Here is a tiny trained network, its code and every weight. The questions are about switching its units off for an input and a target symbol, where a switched-off unit gives its printed mean instead of its output.

import numpy as np


def w(rows, s, z=0):
    codes = np.array(rows[::2]) - 128.0
    scale = np.full(codes.shape[1], s)
    scale[-1] = z or s
    return codes * scale


def norm(h):
    return h / np.sqrt((h * h).mean(-1, keepdims=True) + 1e-5)


def f(y):
    return np.maximum(y, 0)


def softmax(a):
    e = np.exp(a - a.max(-1, keepdims=True))
    return e / e.sum(-1, keepdims=True)


def log_softmax(a):
    a = a - a.max(-1, keepdims=True)
    return a - np.log(np.exp(a).sum(-1, keepdims=True))


def net(x, mask):
    ids = ['ΓΠΣβδεζηλμξτφψω'.index(c) for c in x.split()]
    T = len(ids)
    res = E[ids] + P[:T]
    u = 0
    for l in range(3):
        q, k, v = (norm(res) @ M[l].T for M in (Q, K, V))
        z = softmax(np.where(np.tri(T) > 0, q @ k.T / 3**0.5, -1e9)) @ v
        res = res + np.where(mask[u], z, O[l][:, -1]) @ O[l][:, :-1]
        u += 1
        y = f(norm(res) @ A[l][:, :-1].T + A[l][:, -1])
        res = res + np.where(mask[u : u + 4], y, B[l][:, -1]) @ B[l][:, :-1]
        u += 4
    return log_softmax(norm(res)[-1] @ U[:, :-1].T + U[:, -1])


Q, K, V, O, A, B = {}, {}, {}, {}, {}, {}
E = w([
[68,173,136,24,97,141,171,67,129],'Γ',
[172,135,132,140,124,158,149,179,78],'Π',
[103,128,104,139,138,109,114,79,95],'Σ',
[131,144,106,186,133,89,122,168,153],'β',
[180,120,149,201,155,137,158,141,124],'δ',
[83,133,83,119,162,73,171,104,103],'ε',
[107,120,191,128,166,216,150,88,83],'ζ',
[108,116,148,130,133,116,253,144,150],'η',
[165,133,111,171,122,126,158,225,152],'λ',
[172,102,87,121,107,160,141,151,129],'μ',
[206,124,134,165,93,138,162,139,105],'ξ',
[126,96,104,99,150,122,97,163,120],'τ',
[128,102,140,187,25,169,100,132,167],'φ',
[165,51,102,142,146,150,139,136,150],'ψ',
[103,60,142,148,69,138,163,158,90],'ω',
],0.019)
P = w([
[249,52,88,232,204,163,145,169,1],'0',
[154,78,90,236,168,174,156,158,25],'1',
[130,85,109,216,144,168,159,134,41],'2',
[105,89,133,179,126,161,138,137,84],'3',
[95,122,172,131,135,121,100,119,130],'4',
[66,157,212,91,123,117,80,94,163],'5',
[52,179,198,39,116,114,61,76,172],'6',
],0.0074)
Q[0] = w([
[254,70,146,155,107,154,156,206,117],'L0H1',
[174,156,113,110,170,68,90,112,126],'L0H1',
[120,160,148,162,138,139,63,135,170],'L0H1',
],0.036)
K[0] = w([
[92,11,156,250,55,156,208,222,94],'L0H1',
[221,130,61,187,183,110,151,184,128],'L0H1',
[151,135,166,133,132,72,28,137,178],'L0H1',
],0.026)
V[0] = w([
[197,180,29,180,189,198,149,163,184],'L0H1',
[149,63,154,252,165,96,107,113,162],'L0H1',
[126,118,90,21,92,138,115,26,175],'L0H1',
],0.012)
O[0] = w([
[243,184,102,85,191,71,74,108,182,102],'L0H1',
[129,19,165,253,156,83,174,99,148,241],'L0H1',
[93,206,169,66,97,100,90,89,186,2],'L0H1',
],0.007,0.0098)
A[0] = w([
[109,159,106,88,167,70,251,117,153,46],'L0N1',
[129,153,103,136,167,76,145,207,108,104],'L0N2',
[84,146,65,135,148,72,125,55,97,6],'L0N3',
[159,170,169,132,150,101,195,154,157,112],'L0N4',
],0.027,0.0022)
B[0] = w([
[81,111,190,40,174,156,187,153,214,214],'L0N1',
[148,73,141,148,145,163,128,184,83,254],'L0N2',
[66,9,111,157,172,78,56,56,25,181],'L0N3',
[156,62,156,140,129,149,126,139,148,204],'L0N4',
],0.013,0.0078)
Q[1] = w([
[192,254,91,159,112,103,66,48,164],'L1H1',
[180,119,63,129,19,75,134,232,172],'L1H1',
[17,29,217,173,33,193,206,217,104],'L1H1',
],0.026)
K[1] = w([
[253,132,101,143,180,160,162,185,88],'L1H1',
[144,118,136,168,42,129,128,169,212],'L1H1',
[7,143,219,112,9,115,81,127,67],'L1H1',
],0.026)
V[1] = w([
[137,10,152,105,110,243,93,55,81],'L1H1',
[113,106,92,93,125,132,121,110,189],'L1H1',
[75,56,87,125,21,138,66,147,100],'L1H1',
],0.011)
O[1] = w([
[103,250,225,255,201,40,216,72,42,250],'L1H1',
[142,107,125,110,130,61,140,86,152,104],'L1H1',
[47,180,189,199,70,57,227,222,81,192],'L1H1',
],0.0057,0.018)
A[1] = w([
[191,129,103,125,85,185,161,115,126,121],'L1N1',
[110,141,3,32,62,122,81,74,111,72],'L1N2',
[111,158,48,149,109,133,115,139,155,5],'L1N3',
[118,164,150,154,91,149,98,119,207,76],'L1N4',
],0.03,0.0023)
B[1] = w([
[181,97,200,126,160,94,102,128,82,247],'L1N1',
[5,143,159,153,79,200,145,39,125,238],'L1N2',
[142,161,142,130,115,131,116,130,111,129],'L1N3',
[146,190,215,169,151,115,67,195,141,253],'L1N4',
],0.018,0.0022)
Q[2] = w([
[125,113,154,149,63,145,148,157,157],'L2H1',
[102,138,188,108,188,165,205,119,100],'L2H1',
[120,127,252,173,165,127,131,154,92],'L2H1',
],0.03)
K[2] = w([
[163,84,102,120,58,144,150,124,151],'L2H1',
[13,146,188,116,124,149,173,59,164],'L2H1',
[15,190,150,61,2,146,100,86,186],'L2H1',
],0.021)
V[2] = w([
[76,101,150,50,225,145,183,133,121],'L2H1',
[69,91,45,104,124,84,43,85,69],'L2H1',
[112,221,114,173,173,252,123,35,102],'L2H1',
],0.029)
O[2] = w([
[85,72,177,56,191,156,152,114,154,198],'L2H1',
[154,105,160,223,215,88,77,165,72,4],'L2H1',
[151,20,175,67,9,32,59,87,59,186],'L2H1',
],0.015,0.017)
A[2] = w([
[120,153,97,144,182,126,139,158,146,140],'L2N1',
[188,187,41,167,4,83,68,180,178,4],'L2N2',
[66,150,141,64,121,144,50,92,111,172],'L2N3',
[106,151,151,202,120,75,2,153,79,23],'L2N4',
],0.036,0.0023)
B[2] = w([
[96,133,134,102,88,101,89,109,122,165],'L2N1',
[95,143,253,157,113,144,87,142,159,255],'L2N2',
[205,83,133,146,139,86,139,163,132,185],'L2N3',
[156,205,120,102,140,74,184,146,155,211],'L2N4',
],0.032,0.023)
U = w([
[162,62,152,85,71,70,128,87,86,142],'Γ',
[149,194,126,125,165,43,159,164,126,167],'Π',
[172,200,115,44,120,128,56,117,125,186],'Σ',
[121,119,137,40,145,153,180,124,204,122],'β',
[199,177,129,139,102,175,155,58,112,74],'δ',
[74,59,157,157,230,98,112,127,99,18],'ε',
[59,110,104,188,56,113,212,148,73,35],'ζ',
[117,135,95,130,129,104,91,2,174,144],'η',
[157,158,147,93,133,188,116,175,20,84],'λ',
[173,87,118,208,140,141,144,51,171,110],'μ',
[158,107,77,137,122,157,93,241,163,181],'ξ',
[58,150,92,85,118,113,62,132,80,189],'τ',
[120,151,220,170,100,135,78,136,183,147],'φ',
[129,122,124,135,122,122,123,104,129,21],'ψ',
[99,92,41,188,119,95,80,149,195,255],'ω',
],0.0089,0.003)

Each question gives the input, a string of symbols that net reads in full, and the target symbol t.
The units are the heads (3 rows each of Q, K, V and O) and the neurons (one row each of A and B). Each row of codes is followed by its name. A weight is (code - 128) times the scale printed after its matrix; where a second scale follows, it is the last column's (O, A, B and U).
mask holds one flag per unit, layer by layer, with each layer's heads first. A switched-off unit (its flag False) gives its mean, the last column of its rows in O or B, instead of its output. The means were averaged over made-up inputs and are rounded, as every weight is.
A unit's drop is (log p(t) with every unit on - log p(t) with that unit switched off) / (log p(t) with every unit on - log p(t) with every unit switched off).
The circuit of an input: a set's keep is (log p(t) with only the set's units on - log p(t) with every unit switched off) / (log p(t) with every unit on - log p(t) with every unit switched off). Starting from the 12 units with the biggest drops (on a tie, the unit counted first), units are removed one at a time, each time the one whose removal leaves the highest keep (on an exact tie, the one counted first), for as long as the keep stays at least 0.8.
units of the circuit, in order: the units of the circuit, biggest drop first
top k neurons: the k neurons with the biggest drops, biggest first
top k neurons in layer l: the k neurons of layer l with the biggest drops, biggest first
input ω δ η ψ, target β: units of the circuit, in order => L2H1; L2N2
input φ η β, target β: units of the circuit, in order => L0N1; L2H1
input ζ φ Γ Π τ, target Γ: units of the circuit, in order => L0H1; L2H1; L2N2
input ζ φ η δ, target β: units of the circuit, in order => L0N1; L2H1
input δ η Σ μ, target Π: top 2 neurons => L0N2; L2N4
input Σ ψ ζ η η Π, target β: units of the circuit, in order => L2H1; L2N2
input Σ ζ φ δ η λ, target β: units of the circuit, in order => L0N1; L2H1
input β Σ λ, target Π: units of the circuit, in order => L2H1; L2N4; L0N3
input η τ ζ ψ, target Γ: top neuron => L2N2
input φ ω Σ ζ ε, target ε: top 2 neurons => L0N1; L0N3
input ζ ζ φ φ Σ Γ ω, target Γ: units of the circuit, in order => L0H1; L2N2; L2H1
input β τ β δ, target μ: top 3 neurons => L2N2; L2N4; L0N1
input η ζ λ Π, target Γ: units of the circuit, in order => L2H1; L2N2
input ζ φ ζ φ ζ ε Π, target ε: top 3 neurons => L0N1; L0N3; L2N2
input μ φ φ η β, target β: units of the circuit, in order => L2H1; L0N1
input φ ε Σ ξ Γ μ, target Γ: top neuron in layer 2 => L2N2
input Γ ω λ φ η, target Γ: units of the circuit, in order => L0H1; L2H1; L1N2
input ζ ω ζ μ δ ω, target ζ: units of the circuit, in order => L2N2; L0N1; L2N4; L2H1
input Π ψ λ, target ξ: top 3 neurons => L2N2; L0N2; L2N4
input Π Γ ε β, target Γ: top 2 neurons => L1N2; L2N2
input ε ζ δ Γ β φ, target Γ: top 2 neurons => L1N2; L0N1
input Π ξ β λ Σ δ, target Π: top 2 neurons => L2N4; L2N2
input φ ω δ ξ, target ζ: top 3 neurons => L2N2; L2N4; L0N1
input τ ω λ, target ζ: top 4 neurons => L2N2; L2N4; L0N1; L2N3
